Below are the code and all the weights of a small trained network. Each question names an input and a target symbol and asks about switching units off, where a switched-off unit gives its printed mean instead of its output.

import numpy as np


def w(rows, s, z=0):
    codes = np.array(rows[::2]) - 128.0
    scale = np.full(codes.shape[1], s)
    scale[-1] = z or s
    return codes * scale


def f(y):
    return np.maximum(y, 0)


def softmax(a):
    e = np.exp(a - a.max(-1, keepdims=True))
    return e / e.sum(-1, keepdims=True)


def log_softmax(a):
    a = a - a.max(-1, keepdims=True)
    return a - np.log(np.exp(a).sum(-1, keepdims=True))


def net(x, mask):
    ids = ['ΓΛΣΨαβεζθμω'.index(c) for c in x.split()]
    T = len(ids)
    res = E[ids] + P[:T]
    r = res
    for j in range(2):
        rows = slice(2 * j, 2 * j + 2)
        q, k, v = (r @ M[0][rows].T for M in (Q, K, V))
        z = softmax(np.where(np.tri(T) > 0, q @ k.T / 2**0.5, -1e9)) @ v
        o = O[0][rows]
        res = res + np.where(mask[j], z, o[:, -1]) @ o[:, :-1]
    y = f(res @ A[0][:, :-1].T + A[0][:, -1])
    res = res + np.where(mask[2:10], y, B[0][:, -1]) @ B[0][:, :-1]
    return log_softmax(res[-1] @ U[:, :-1].T + U[:, -1])


Q, K, V, O, A, B = {}, {}, {}, {}, {}, {}
E = w([
[109,186,127,110,200,142],'Γ',
[165,81,108,179,227,132],'Λ',
[197,131,153,109,220,90],'Σ',
[96,159,195,143,110,127],'Ψ',
[198,90,135,208,103,117],'α',
[113,230,158,175,76,171],'β',
[161,252,151,98,99,85],'ε',
[83,134,97,189,26,94],'ζ',
[214,121,59,135,127,150],'θ',
[192,24,174,78,59,67],'μ',
[116,137,23,57,68,189],'ω',
],0.02)
P = w([
[48,83,147,105,149,172],'0',
[204,210,67,178,165,77],'1',
[59,83,138,105,117,159],'2',
[217,209,76,180,119,74],'3',
[74,63,112,107,113,154],'4',
[232,180,91,186,83,98],'5',
[92,43,98,93,91,158],'6',
[253,178,103,204,69,126],'7',
[84,48,89,116,128,152],'8',
],0.012)
Q[0] = w([
[148,82,123,29,182,246],'h0',
[53,117,208,176,146,126],'h0',
[236,175,81,194,105,83],'h1',
[122,146,157,76,102,69],'h1',
],0.014)
K[0] = w([
[197,39,187,109,254,207],'h0',
[46,178,192,157,202,85],'h0',
[192,36,20,129,7,137],'h1',
[128,203,145,68,100,141],'h1',
],0.0083)
V[0] = w([
[199,17,122,174,100,122],'h0',
[203,90,147,113,202,34],'h0',
[105,129,194,121,99,23],'h1',
[203,132,139,2,81,155],'h1',
],0.0078)
O[0] = w([
[41,134,73,219,195,74,251],'h0',
[133,110,125,116,243,118,52],'h0',
[170,191,254,62,59,27,74],'h1',
[148,151,85,12,63,116,211],'h1',
],0.01,0.0025)
A[0] = w([
[29,104,171,108,101,147,89],'n0',
[69,54,183,91,98,107,153],'n1',
[11,82,125,32,123,174,158],'n2',
[153,164,222,164,191,130,161],'n3',
[162,141,67,157,205,50,2],'n4',
[81,210,140,110,159,176,75],'n5',
[32,110,98,120,171,54,196],'n6',
[149,184,122,170,87,116,90],'n7',
],0.011,0.0074)
B[0] = w([
[49,171,124,93,147,226,162],'n0',
[139,202,76,182,185,114,180],'n1',
[39,106,206,139,166,72,190],'n2',
[163,41,158,121,180,167,188],'n3',
[59,216,184,90,28,116,225],'n4',
[103,63,189,189,2,36,151],'n5',
[184,97,113,129,113,183,247],'n6',
[142,104,98,102,226,100,216],'n7',
],0.0095,0.012)
U = w([
[47,43,128,67,124,122,2],'Γ',
[77,45,236,159,92,80,43],'Λ',
[82,206,187,114,225,174,4],'Σ',
[137,99,153,147,174,212,94],'Ψ',
[118,120,226,202,20,152,50],'α',
[180,76,180,212,57,142,174],'β',
[161,107,141,62,209,174,226],'ε',
[113,143,138,214,254,30,195],'ζ',
[92,220,94,188,159,152,162],'θ',
[99,113,158,87,64,28,159],'μ',
[134,59,13,45,120,181,130],'ω',
],0.0071,0.0036)

Each question gives the input, a string of symbols that net reads in full, and the target symbol t.
The units are the heads (2 rows each of Q, K, V and O) and the neurons (one row each of A and B). Each row of codes is followed by its name. A weight is (code - 128) times the scale printed after its matrix; where a second scale follows, it is the last column's (O, A, B and U).
mask holds one flag per unit, heads first, then neurons. A switched-off unit (its flag False) gives its mean, the last column of its rows in O or B, instead of its output. The means were averaged over made-up inputs and are rounded, as every weight is.
A unit's drop is (log p(t) with every unit on - log p(t) with that unit switched off) / (log p(t) with every unit on - log p(t) with every unit switched off).
The circuit of an input: a set's keep is (log p(t) with only the set's units on - log p(t) with every unit switched off) / (log p(t) with every unit on - log p(t) with every unit switched off). Starting from all 10 units, units are removed one at a time, each time the one whose removal leaves the highest keep (on an exact tie, the one counted first), for as long as the keep stays at least 0.8.
units of the circuit, in order: the units of the circuit, biggest drop first
unit that matters most: the unit with the biggest drop
top k neurons: the k neurons with the biggest drops, biggest first
heads that matter: for each layer, one digit per head in row order, 1 if its drop is at least 0.15 and else 0, layers parted by /
input Σ ζ μ Γ Γ μ ζ μ Ψ, target Σ: units of the circuit, in order	[n0; n1]
input β α ω β μ Ψ, target μ: top 3 neurons	[n6; n3; n0]
input μ ω Ψ α Λ θ, target θ: top 3 neurons	[n4; n6; n3]
input ζ α α α α ω β β Γ, target Λ: units of the circuit, in order	[n5; n2]
input ε Ψ Ψ α Γ θ μ θ, target μ: units of the circuit, in order	[h1; h0; n4]
input β α β μ Γ ω ζ, target θ: units of the circuit, in order	[n1; n0; h0]
input β Γ ε β μ, target ζ: units of the circuit, in order	[n1]
input Λ Ψ μ ζ θ θ β Σ, target θ: heads that matter	11
input ζ μ μ Γ, target μ: heads that matter	01
input ζ ζ Σ Ψ ζ α, target ζ: top 4 neurons	[n7; n6; n4; n5]
input ω ζ ε α μ β, target μ: heads that matter	01
input Λ Λ μ θ Σ ζ α ζ, target ζ: top 3 neurons	[n7; n4; n6]
input μ θ θ ζ Λ, target Ψ: heads that matter	01
input μ α ζ μ θ μ μ, target ζ: heads that matter	00
input Γ Γ Σ β, target β: unit that matters most	h0
input α ε α Ψ, target ε: units of the circuit, in order	[h0; n4]
input ε ω Γ ε, target ω: units of the circuit, in order	[h1; h0]
input ζ μ Λ ε β ζ, target ζ: units of the circuit, in order	[n7; n4]
input μ Λ α θ Λ Σ, target θ: units of the circuit, in order	[n4; h1; h0]
input α Γ ω, target Γ: top 3 neurons	[n2; n1; n0]
input μ Γ μ Λ α ω Σ β, target ω: top neuron	[n7]
input ζ ω ζ Σ, target ω: heads that matter	11
input ω ε Σ ω ε Ψ, target ω: heads that matter	01
input θ α ζ β μ μ Γ α, target μ: heads that matter	01
input Γ ζ α Ψ Σ Σ ε ζ Λ, target Ψ: top 2 neurons	[n6; n3]
input μ ω Ψ Γ μ ω ζ μ, target ω: top 3 neurons	[n4; n2; n5]
input μ ω ε Λ, target ω: top 2 neurons	[n2; n4]
input μ μ ζ, target θ: unit that matters most	n1
input θ ζ Γ ε ω, target Γ: top 2 neurons	[n2; n1]
input Λ Λ Σ Γ ε, target μ: top 2 neurons	[n6; n3]
